Below is a small trained network, with its code and all its weights. Each question gives an input and a class and asks what happens when units are switched off, that is, made to give their printed mean instead of their output.

import numpy as np


def w(rows, s, z=0):
    codes = np.array(rows[::2]) - 128.0
    scale = np.full(codes.shape[1], s)
    scale[-1] = z or s
    return codes * scale


def f(y):
    return y / 2 * (1 + np.tanh(0.7978845608 * (y + 0.044715 * y**3)))


def log_softmax(a):
    a = a - a.max(-1, keepdims=True)
    return a - np.log(np.exp(a).sum(-1, keepdims=True))


def net(x, mask):
    res = np.array(x, float).reshape(1, 4) / 4 @ E
    y = f(res @ A[0][:, :-1].T + A[0][:, -1])
    res = res + np.where(mask, y, B[0][:, -1]) @ B[0][:, :-1]
    return log_softmax(res[-1] @ U[:, :-1].T + U[:, -1])


A, B = {}, {}
E = w([
[139,227,115],'x0',
[101,136,254],'x1',
[1,165,111],'x2',
[195,222,160],'x3',
],0.0093)
A[0] = w([
[200,66,121,253],'N0',
[175,130,222,140],'N1',
[55,17,53,204],'N2',
[203,107,55,187],'N3',
[96,203,120,102],'N4',
[172,239,142,233],'N5',
[198,104,54,170],'N6',
[18,125,126,149],'N7',
[186,138,68,199],'N8',
[208,127,234,195],'N9',
[94,227,79,114],'N10',
[51,149,136,103],'N11',
[88,230,111,118],'N12',
[59,53,35,203],'N13',
[46,33,204,228],'N14',
[193,117,60,159],'N15',
[39,35,184,244],'N16',
[213,117,41,189],'N17',
[140,254,152,228],'N18',
[196,68,125,235],'N19',
[94,225,89,100],'N20',
[160,135,210,117],'N21',
[188,216,156,249],'N22',
],0.0089,0.0044)
B[0] = w([
[179,89,197,215],'N0',
[62,150,183,190],'N1',
[108,4,64,248],'N2',
[233,115,156,193],'N3',
[163,168,89,153],'N4',
[109,235,129,224],'N5',
[231,91,164,187],'N6',
[95,104,52,198],'N7',
[173,147,154,180],'N8',
[72,149,202,227],'N9',
[176,177,70,169],'N10',
[134,123,78,162],'N11',
[167,192,62,172],'N12',
[142,28,14,229],'N13',
[53,26,128,254],'N14',
[199,120,164,178],'N15',
[65,45,106,255],'N16',
[219,114,175,202],'N17',
[112,254,107,225],'N18',
[164,80,182,206],'N19',
[183,199,20,165],'N20',
[58,150,166,172],'N21',
[101,220,162,226],'N22',
],0.0085,0.009)
U = w([
[169,115,183,244],'0',
[206,147,198,93],'1',
[83,206,185,15],'2',
[53,85,184,127],'3',
[42,132,103,254],'4',
[229,66,82,63],'5',
[167,232,21,150],'6',
[81,52,2,70],'7',
],0.008,0.0056)

Each question gives the input, the list of numbers given to net, and the class t.
The units are the neurons (one row each of A and B). Each row of codes is followed by its name. A weight is (code - 128) times the scale printed after its matrix; where a second scale follows, it is the last column's (A, B and U).
mask holds one flag per neuron, in row order. A switched-off neuron (its flag False) gives its mean, the last column of its row in B, instead of its output. The means were averaged over made-up inputs and are rounded, as every weight is.
A unit's drop is (log p(t) with every unit on - log p(t) with that unit switched off) / (log p(t) with every unit on - log p(t) with every unit switched off).
The circuit of an input: a set's keep is (log p(t) with only the set's units on - log p(t) with every unit switched off) / (log p(t) with every unit on - log p(t) with every unit switched off). Starting from the 12 units with the biggest drops (on a tie, the unit counted first), units are removed one at a time, each time the one whose removal leaves the highest keep (on an exact tie, the one counted first), for as long as the keep stays at least 0.8.
units of the circuit, in order: the units of the circuit, biggest drop first
top k neurons: the k neurons with the biggest drops, biggest first
drop of u: that unit's drop, to one decimal
input [-6,3,-8,0], class 3: units of the circuit, in order	(N9)
input [-5,-6,1,6], class 1: units of the circuit, in order	(N2; N16; N7; N17)
input [6,5,0,2], class 6: units of the circuit, in order	(N12; N18)
input [3,-5,2,-3], class 5: top 2 neurons	(N14; N16)
input [-3,-8,2,8], class 1: top 2 neurons	(N17; N6)
input [-8,3,-4,-4], class 7: top 2 neurons	(N2; N16)
input [5,6,0,5], class 2: top 2 neurons	(N9; N1)
input [6,-2,-1,-5], class 5: drop of N18	0.2
input [-3,-5,-3,-8], class 5: drop of N6	0.3
input [-1,8,-1,1], class 3: drop of N16	0.1
input [0,-2,-2,6], class 1: drop of N7	0.1
